Below is a small trained network, with its code and all its weights. Each question gives an input and a class and asks what happens when units are switched off, that is, made to give their printed mean instead of their output.

import numpy as np


def w(rows, s, z=0):
    codes = np.array(rows[::2]) - 128.0
    scale = np.full(codes.shape[1], s)
    scale[-1] = z or s
    return codes * scale


def norm(h):
    return h / np.sqrt((h * h).mean(-1, keepdims=True) + 1e-5)


def f(y):
    return y / 2 * (1 + np.tanh(0.7978845608 * (y + 0.044715 * y**3)))


def log_softmax(a):
    a = a - a.max(-1, keepdims=True)
    return a - np.log(np.exp(a).sum(-1, keepdims=True))


def net(x, mask):
    res = np.array(x, float).reshape(1, 4) / 4 @ E
    u = 0
    for l in range(4):
        y = f(norm(res) @ A[l][:, :-1].T + A[l][:, -1])
        res = res + np.where(mask[u : u + 4], y, B[l][:, -1]) @ B[l][:, :-1]
        u += 4
    return log_softmax(norm(res)[-1] @ U[:, :-1].T + U[:, -1])


A, B = {}, {}
E = w([
[150,108,175,73,136,155,85,40,124,186,74],'x0',
[164,189,114,95,115,182,109,120,157,156,88],'x1',
[141,201,156,170,95,107,183,102,81,178,181],'x2',
[121,97,138,82,188,248,147,183,146,118,97],'x3',
],0.0017)
A[0] = w([
[106,99,128,217,129,90,217,180,67,107,253,29],'0.n0',
[120,160,81,69,153,187,133,178,149,146,95,6],'0.n1',
[118,206,199,114,124,169,135,82,117,210,109,78],'0.n2',
[104,52,142,110,199,150,118,130,136,94,102,75],'0.n3',
],0.0023,0.0015)
B[0] = w([
[61,200,78,227,24,233,110,144,155,72,110,255],'0.n0',
[131,150,205,121,98,113,148,54,170,144,97,126],'0.n1',
[252,21,46,88,137,181,153,142,108,95,101,162],'0.n2',
[65,125,44,109,108,131,91,107,63,133,120,165],'0.n3',
],0.002,0.0014)
A[1] = w([
[148,83,172,144,96,96,110,39,73,134,148,147],'1.n0',
[50,43,253,139,191,163,201,112,30,157,235,2],'1.n1',
[121,116,129,76,204,127,76,123,185,132,58,90],'1.n2',
[18,20,115,119,195,107,70,171,125,77,114,115],'1.n3',
],0.0025,0.0012)
B[1] = w([
[107,86,187,111,198,167,167,151,157,149,165,169],'1.n0',
[63,151,98,170,118,180,141,196,157,38,133,143],'1.n1',
[132,141,98,174,93,96,223,230,106,98,115,177],'1.n2',
[248,4,51,70,194,166,102,64,88,101,99,252],'1.n3',
],0.0028,0.0017)
A[2] = w([
[108,177,200,128,87,78,120,65,117,215,111,76],'2.n0',
[17,189,74,251,79,91,129,201,132,44,208,31],'2.n1',
[162,77,181,139,166,15,114,38,49,182,213,2],'2.n2',
[48,114,195,149,195,213,180,150,113,105,136,148],'2.n3',
],0.0028,0.00075)
B[2] = w([
[176,107,76,108,128,197,181,154,173,3,149,147],'2.n0',
[10,128,17,152,55,131,167,26,65,85,61,252],'2.n1',
[118,212,173,101,69,102,116,194,214,92,139,159],'2.n2',
[140,163,198,91,100,108,126,142,141,221,150,160],'2.n3',
],0.0032)
A[3] = w([
[177,51,62,84,197,222,154,97,87,166,69,154],'3.n0',
[79,43,105,159,125,49,20,103,138,80,132,241],'3.n1',
[178,94,248,51,136,186,128,87,114,225,130,150],'3.n2',
[133,76,170,91,187,4,67,154,168,149,102,2],'3.n3',
],0.0029,0.00086)
B[3] = w([
[187,74,65,96,130,156,151,73,86,37,171,255],'3.n0',
[152,143,175,133,161,168,138,148,90,203,110,189],'3.n1',
[63,93,122,162,178,121,117,188,95,119,124,197],'3.n2',
[172,252,75,168,145,144,104,113,74,191,155,131],'3.n3',
],0.0038,0.0032)
U = w([
[171,189,182,94,79,100,141,137,241,84,157,150],'0',
[72,103,189,140,132,109,124,124,173,171,140,2],'1',
[183,29,74,82,188,190,131,117,80,79,116,178],'2',
[59,122,207,120,183,153,144,212,109,187,148,133],'3',
[183,193,137,135,164,83,60,117,108,205,125,115],'4',
[2,165,71,180,40,113,161,84,96,104,110,171],'5',
[104,121,140,162,123,85,94,133,131,176,85,14],'6',
],0.0078,0.0044)

Each question gives the input, the list of numbers given to net, and the class t.
The units are the neurons (one row each of A and B). Each row of codes is followed by its name. A weight is (code - 128) times the scale printed after its matrix; where a second scale follows, it is the last column's (A, B and U).
mask holds one flag per neuron, layer by layer. A switched-off neuron (its flag False) gives its mean, the last column of its row in B, instead of its output. The means were averaged over made-up inputs and are rounded, as every weight is.
A unit's drop is (log p(t) with every unit on - log p(t) with that unit switched off) / (log p(t) with every unit on - log p(t) with every unit switched off).
most important unit: the unit with the biggest drop
top k neurons: the k neurons with the biggest drops, biggest first
top k neurons in layer l: the k neurons of layer l with the biggest drops, biggest first
drop when u is switched off: that unit's drop, to one decimal
input [3,-6,0,-5], class 0: most important unit => 2.n2
input [-7,2,2,8], class 5: top 2 neurons => (1.n3; 1.n0)
input [-8,-1,-1,6], class 5: top 3 neurons in layer 0 => (0.n2; 0.n0; 0.n1)
input [1,8,-3,-8], class 0: top 2 neurons in layer 2 => (2.n0; 2.n1)
input [6,3,5,-2], class 0: top 2 neurons in layer 2 => (2.n2; 2.n0)
input [5,0,8,3], class 3: top 2 neurons in layer 1 => (1.n3; 1.n0)
input [8,8,4,-6], class 0: top 3 neurons => (2.n2; 2.n0; 1.n3)
input [6,3,6,-5], class 0: top 2 neurons => (2.n2; 2.n0)
input [2,1,8,6], class 3: top 2 neurons => (1.n3; 2.n1)
input [-2,5,6,6], class 3: top 2 neurons in layer 2 => (2.n1; 2.n3)
input [-6,6,-1,3], class 0: top 3 neurons => (0.n0; 1.n1; 3.n2)
input [4,-7,2,-5], class 0: top 3 neurons => (2.n2; 1.n0; 1.n2)
input [8,-8,-7,-7], class 4: top 2 neurons => (3.n3; 2.n2)
input [-3,5,8,7], class 3: top 2 neurons in layer 1 => (1.n3; 1.n2)
input [5,-2,-2,-3], class 4: most important unit => 3.n3
input [6,-7,2,-3], class 3: top 2 neurons => (1.n0; 1.n1)
input [-4,2,2,5], class 5: top 2 neurons => (1.n3; 1.n0)
input [5,-6,-2,-5], class 4: top 2 neurons in layer 0 => (0.n1; 0.n0)
input [-4,-7,2,5], class 5: drop when 0.n0 is switched off => 0.2
input [-2,4,-8,-7], class 4: drop when 0.n0 is switched off => 0.1
input [7,-3,3,1], class 3: drop when 1.n3 is switched off => 0.4
